Here is a tiny trained network, its code and every weight. The questions are about switching its units off for an input and a class, where a switched-off unit gives its printed mean instead of its output.

import numpy as np


def w(rows, s, z=0):
    codes = np.array(rows[::2]) - 128.0
    scale = np.full(codes.shape[1], s)
    scale[-1] = z or s
    return codes * scale


def norm(h):
    return h / np.sqrt((h * h).mean(-1, keepdims=True) + 1e-5)


def f(y):
    return y / 2 * (1 + np.tanh(0.7978845608 * (y + 0.044715 * y**3)))


def log_softmax(a):
    a = a - a.max(-1, keepdims=True)
    return a - np.log(np.exp(a).sum(-1, keepdims=True))


def net(x, mask):
    res = np.array(x, float).reshape(1, 7) / 4 @ E
    u = 0
    for l in range(4):
        y = f(norm(res) @ A[l][:, :-1].T + A[l][:, -1])
        res = res + np.where(mask[u : u + 5], y, B[l][:, -1]) @ B[l][:, :-1]
        u += 5
    return log_softmax(norm(res)[-1] @ U[:, :-1].T + U[:, -1])


A, B = {}, {}
E = w([
[21,200,220,201,172,210,133],'x0',
[116,124,120,132,110,130,129],'x1',
[146,186,244,42,75,40,211],'x2',
[139,115,145,144,146,118,134],'x3',
[129,127,126,126,128,129,128],'x4',
[149,140,138,122,156,122,124],'x5',
[2,31,28,69,183,53,108],'x6',
],0.0074)
A[0] = w([
[239,129,120,122,81,113,168,199],'0.n0',
[209,111,103,162,105,217,125,2],'0.n1',
[143,155,137,161,97,131,165,150],'0.n2',
[247,104,10,147,110,147,72,96],'0.n3',
[151,91,88,141,102,87,93,111],'0.n4',
],0.011,0.0012)
B[0] = w([
[112,186,91,153,3,112,127,224],'0.n0',
[78,60,189,164,50,122,30,195],'0.n1',
[191,178,149,110,128,164,154,158],'0.n2',
[117,36,177,183,147,167,226,254],'0.n3',
[175,113,142,100,216,147,110,176],'0.n4',
],0.011,0.0089)
A[1] = w([
[128,93,1,107,231,135,138,172],'1.n0',
[68,131,13,132,233,130,129,88],'1.n1',
[115,113,11,95,161,11,138,3],'1.n2',
[106,100,126,78,148,84,183,20],'1.n3',
[204,121,77,100,59,36,137,125],'1.n4',
],0.0095,0.0017)
B[1] = w([
[147,146,33,53,153,104,217,254],'1.n0',
[117,184,91,221,94,69,175,246],'1.n1',
[175,89,254,139,131,223,51,204],'1.n2',
[119,15,153,17,162,109,3,168],'1.n3',
[89,187,37,36,39,113,63,200],'1.n4',
],0.0096,0.0061)
A[2] = w([
[1,178,240,89,141,69,104,93],'2.n0',
[30,141,187,134,104,132,4,83],'2.n1',
[93,153,107,206,194,177,100,139],'2.n2',
[53,64,166,138,172,119,113,120],'2.n3',
[108,127,167,167,119,191,100,11],'2.n4',
],0.012,0.0011)
B[2] = w([
[184,93,68,72,184,171,232,245],'2.n0',
[139,58,130,136,247,84,131,253],'2.n1',
[111,139,143,64,121,32,61,211],'2.n2',
[166,199,84,103,107,109,184,222],'2.n3',
[106,119,152,169,187,171,86,213],'2.n4',
],0.012,0.0055)
A[3] = w([
[110,235,177,74,160,238,221,102],'3.n0',
[106,96,189,30,78,112,98,63],'3.n1',
[117,93,210,99,211,151,101,156],'3.n2',
[5,201,82,155,170,106,90,138],'3.n3',
[94,149,150,138,191,135,34,2],'3.n4',
],0.015,0.0026)
B[3] = w([
[110,23,154,201,95,151,111,226],'3.n0',
[162,172,189,82,178,117,86,183],'3.n1',
[104,167,89,139,57,128,81,254],'3.n2',
[122,200,249,162,143,127,186,209],'3.n3',
[140,190,45,131,204,155,53,178],'3.n4',
],0.016,0.0068)
U = w([
[122,58,171,235,68,213,130,196],'0',
[104,66,73,121,215,123,221,193],'1',
[85,215,118,204,191,150,40,120],'2',
[76,225,175,186,199,91,207,74],'3',
[142,218,121,126,9,123,139,7],'4',
[148,144,141,51,156,113,75,115],'5',
],0.014,0.0017)

Each question gives the input, the list of numbers given to net, and the class t.
The units are the neurons (one row each of A and B). Each row of codes is followed by its name. A weight is (code - 128) times the scale printed after its matrix; where a second scale follows, it is the last column's (A, B and U).
mask holds one flag per neuron, layer by layer. A switched-off neuron (its flag False) gives its mean, the last column of its row in B, instead of its output. The means were averaged over made-up inputs and are rounded, as every weight is.
A unit's drop is (log p(t) with every unit on - log p(t) with that unit switched off) / (log p(t) with every unit on - log p(t) with every unit switched off).
most important unit: the unit with the biggest drop
k most important neurons: the k neurons with the biggest drops, biggest first
top k neurons in layer l: the k neurons of layer l with the biggest drops, biggest first
drop when u is switched off: that unit's drop, to one decimal
input [0,-7,4,7,-8,6,-1], class 4: most important unit => 0.n3
input [5,3,2,1,8,-7,1], class 1: 4 most important neurons => (2.n0, 0.n3, 0.n0, 1.n0)
input [8,-3,4,-7,5,1,0], class 0: 2 most important neurons => (3.n0, 0.n1)
input [1,-2,-8,0,-1,-5,-8], class 2: 2 most important neurons => (2.n4, 3.n4)
input [0,7,7,-4,-6,4,4], class 5: 2 most important neurons => (0.n3, 1.n3)
input [0,1,-4,6,1,5,1], class 1: 2 most important neurons => (1.n2, 2.n3)
input [1,-8,-4,4,-7,4,8], class 3: 3 most important neurons => (1.n1, 3.n3, 2.n0)
input [3,-7,-6,0,8,-5,0], class 2: 3 most important neurons => (0.n1, 3.n4, 1.n0)
input [-5,-1,1,-2,-7,-1,3], class 5: 3 most important neurons => (1.n3, 3.n1, 2.n0)
input [1,2,-3,-7,-3,3,-2], class 2: 2 most important neurons => (2.n4, 3.n4)
input [1,3,-2,3,-6,-6,-7], class 2: top 2 neurons in layer 0 => (0.n1, 0.n3)
input [2,7,0,2,4,-8,-4], class 2: 2 most important neurons => (0.n3, 0.n1)
input [2,1,-2,2,-4,-6,-7], class 2: 3 most important neurons => (0.n1, 3.n4, 0.n3)
input [7,5,1,4,-1,-4,7], class 1: 2 most important neurons => (2.n0, 0.n4)
input [3,6,-6,4,2,-8,-6], class 2: most important unit => 3.n4
input [-7,1,8,2,7,-8,1], class 5: top 2 neurons in layer 3 => (3.n1, 3.n2)
input [8,7,-5,-8,1,-7,3], class 3: 2 most important neurons => (3.n3, 0.n1)
input [2,-5,6,6,-7,5,4], class 1: drop when 1.n3 is switched off => 0.0
input [2,3,-4,-4,4,-1,-3], class 2: drop when 3.n4 is switched off => 0.1
input [1,3,-1,1,6,-8,1], class 3: most important unit => 1.n1
input [6,-3,3,-2,-8,4,7], class 1: drop when 2.n0 is switched off => 1.5
